Below are the code and all the weights of a small trained network. Each question names an input and a class and asks about switching units off, where a switched-off unit gives its printed mean instead of its output.

import numpy as np


def w(rows, s, z=0):
    codes = np.array(rows[::2]) - 128.0
    scale = np.full(codes.shape[1], s)
    scale[-1] = z or s
    return codes * scale


def f(y):
    return y / 2 * (1 + np.tanh(0.7978845608 * (y + 0.044715 * y**3)))


def log_softmax(a):
    a = a - a.max(-1, keepdims=True)
    return a - np.log(np.exp(a).sum(-1, keepdims=True))


def net(x, mask):
    res = np.array(x, float).reshape(1, 6) / 4 @ E
    y = f(res @ A[0][:, :-1].T + A[0][:, -1])
    res = res + np.where(mask, y, B[0][:, -1]) @ B[0][:, :-1]
    return log_softmax(res[-1] @ U[:, :-1].T + U[:, -1])


A, B = {}, {}
E = w([
[133,194,116,158,147,133,160,240,69,54],'x0',
[133,123,119,117,123,122,121,137,130,132],'x1',
[109,135,241,77,71,164,88,144,132,76],'x2',
[5,199,126,153,124,156,56,200,165,221],'x3',
[173,174,67,181,48,153,64,88,163,60],'x4',
[62,64,104,142,64,135,208,150,158,106],'x5',
],0.011)
A[0] = w([
[134,83,144,79,110,151,121,20,201,155,7],'neuron 0',
[99,91,180,53,222,133,159,145,92,155,3],'neuron 1',
[184,181,161,89,203,109,59,96,75,126,106],'neuron 2',
[181,146,80,133,61,126,113,76,144,47,38],'neuron 3',
[193,165,148,115,178,119,96,99,112,129,39],'neuron 4',
[181,94,28,189,199,67,187,80,108,126,105],'neuron 5',
[142,85,163,53,167,79,213,139,86,144,40],'neuron 6',
[131,128,205,109,84,133,98,119,117,94,85],'neuron 7',
[122,135,167,66,89,129,119,134,110,94,34],'neuron 8',
[130,166,121,152,129,127,165,191,49,47,49],'neuron 9',
[163,102,244,79,91,136,130,116,126,50,82],'neuron 10',
[102,67,113,126,56,114,232,141,170,79,45],'neuron 11',
[191,126,112,108,167,139,182,174,94,36,58],'neuron 12',
[176,37,148,106,118,109,129,25,127,131,84],'neuron 13',
],0.011,0.004)
B[0] = w([
[156,96,117,122,249,60,108,132,65,98,210],'neuron 0',
[200,172,110,168,107,141,93,74,151,90,211],'neuron 1',
[72,23,155,136,60,152,198,130,139,93,206],'neuron 2',
[167,189,123,202,96,159,108,58,182,96,202],'neuron 3',
[90,73,109,111,85,128,191,109,148,90,175],'neuron 4',
[154,172,78,76,80,201,148,174,79,214,253],'neuron 5',
[183,186,129,194,94,174,108,101,166,68,217],'neuron 6',
[179,157,111,82,136,139,132,117,103,185,175],'neuron 7',
[115,148,47,96,160,144,150,141,111,143,159],'neuron 8',
[112,86,88,104,254,39,87,85,89,123,210],'neuron 9',
[145,187,83,86,60,182,162,194,88,205,212],'neuron 10',
[81,77,160,124,91,142,205,99,125,89,202],'neuron 11',
[83,98,205,136,180,75,51,209,177,151,207],'neuron 12',
[67,116,188,160,183,56,75,185,162,163,233],'neuron 13',
],0.011,0.016)
U = w([
[154,165,71,75,112,204,166,145,73,199,102],'0',
[130,87,127,126,217,86,93,107,100,93,71],'1',
[186,185,110,206,94,189,90,72,180,31,111],'2',
[88,24,138,124,83,175,255,106,134,57,102],'3',
[65,155,186,153,147,147,75,178,178,172,254],'4',
],0.013,0.0077)

Each question gives the input, the list of numbers given to net, and the class t.
The units are the neurons (one row each of A and B). Each row of codes is followed by its name. A weight is (code - 128) times the scale printed after its matrix; where a second scale follows, it is the last column's (A, B and U).
mask holds one flag per neuron, in row order. A switched-off neuron (its flag False) gives its mean, the last column of its row in B, instead of its output. The means were averaged over made-up inputs and are rounded, as every weight is.
A unit's drop is (log p(t) with every unit on - log p(t) with that unit switched off) / (log p(t) with every unit on - log p(t) with every unit switched off).
The circuit of an input: a set's keep is (log p(t) with only the set's units on - log p(t) with every unit switched off) / (log p(t) with every unit on - log p(t) with every unit switched off). Starting from the 12 units with the biggest drops (on a tie, the unit counted first), units are removed one at a time, each time the one whose removal leaves the highest keep (on an exact tie, the one counted first), for as long as the keep stays at least 0.8.
units of the circuit, in order: the units of the circuit, biggest drop first
unit that matters most: the unit with the biggest drop
top k neurons: the k neurons with the biggest drops, biggest first
drop of u: that unit's drop, to one decimal
input [1,3,5,4,-4,1], class 0: units of the circuit, in order => neuron 13
input [5,5,1,0,4,-3], class 1: top 2 neurons => neuron 9; neuron 6
input [0,8,7,6,8,-4], class 2: top 3 neurons => neuron 5; neuron 3; neuron 13
input [-8,-5,-7,4,-3,-8], class 1: top 4 neurons => neuron 0; neuron 10; neuron 11; neuron 6
input [4,7,2,5,-4,-5], class 3: units of the circuit, in order => neuron 2; neuron 13; neuron 5
input [-1,-4,2,1,-6,5], class 2: units of the circuit, in order => neuron 1; neuron 6
input [-3,5,-6,3,5,-8], class 3: units of the circuit, in order => neuron 2; neuron 4
input [-3,-2,-5,-1,-7,-8], class 3: top 2 neurons => neuron 2; neuron 4
input [-1,-5,-5,-8,-2,-5], class 4: units of the circuit, in order => neuron 13; neuron 12
input [6,0,5,7,-7,-1], class 2: units of the circuit, in order => neuron 1; neuron 13
input [0,3,-7,3,-8,0], class 2: units of the circuit, in order => neuron 1; neuron 6
input [-7,-2,6,-8,5,-2], class 4: top 3 neurons => neuron 13; neuron 10; neuron 9
input [8,8,-4,-8,5,-7], class 1: top 2 neurons => neuron 9; neuron 12
input [-7,2,-4,2,7,5], class 1: unit that matters most => neuron 0
input [-7,-2,-5,5,-5,-4], class 1: units of the circuit, in order => neuron 10; neuron 0
input [6,-2,-3,3,5,5], class 1: top 3 neurons => neuron 9; neuron 6; neuron 2
input [-6,-7,3,-6,4,6], class 1: top 3 neurons => neuron 0; neuron 13; neuron 2
input [-7,-2,-6,-8,5,-7], class 4: top 4 neurons => neuron 13; neuron 5; neuron 9; neuron 3
input [6,7,-1,-3,-4,6], class 1: top 2 neurons => neuron 9; neuron 12
input [-5,0,7,-2,4,2], class 0: unit that matters most => neuron 10
input [2,-4,-8,-7,-7,-2], class 0: top 2 neurons => neuron 5; neuron 3
input [-6,1,-6,0,-8,-1], class 2: top 2 neurons => neuron 6; neuron 1
input [0,-1,3,-5,-5,-6], class 3: top 3 neurons => neuron 2; neuron 4; neuron 3
input [5,0,7,5,1,5], class 0: drop of neuron 12 => 0.1
input [6,4,-3,-3,6,6], class 1: drop of neuron 9 => 2.0
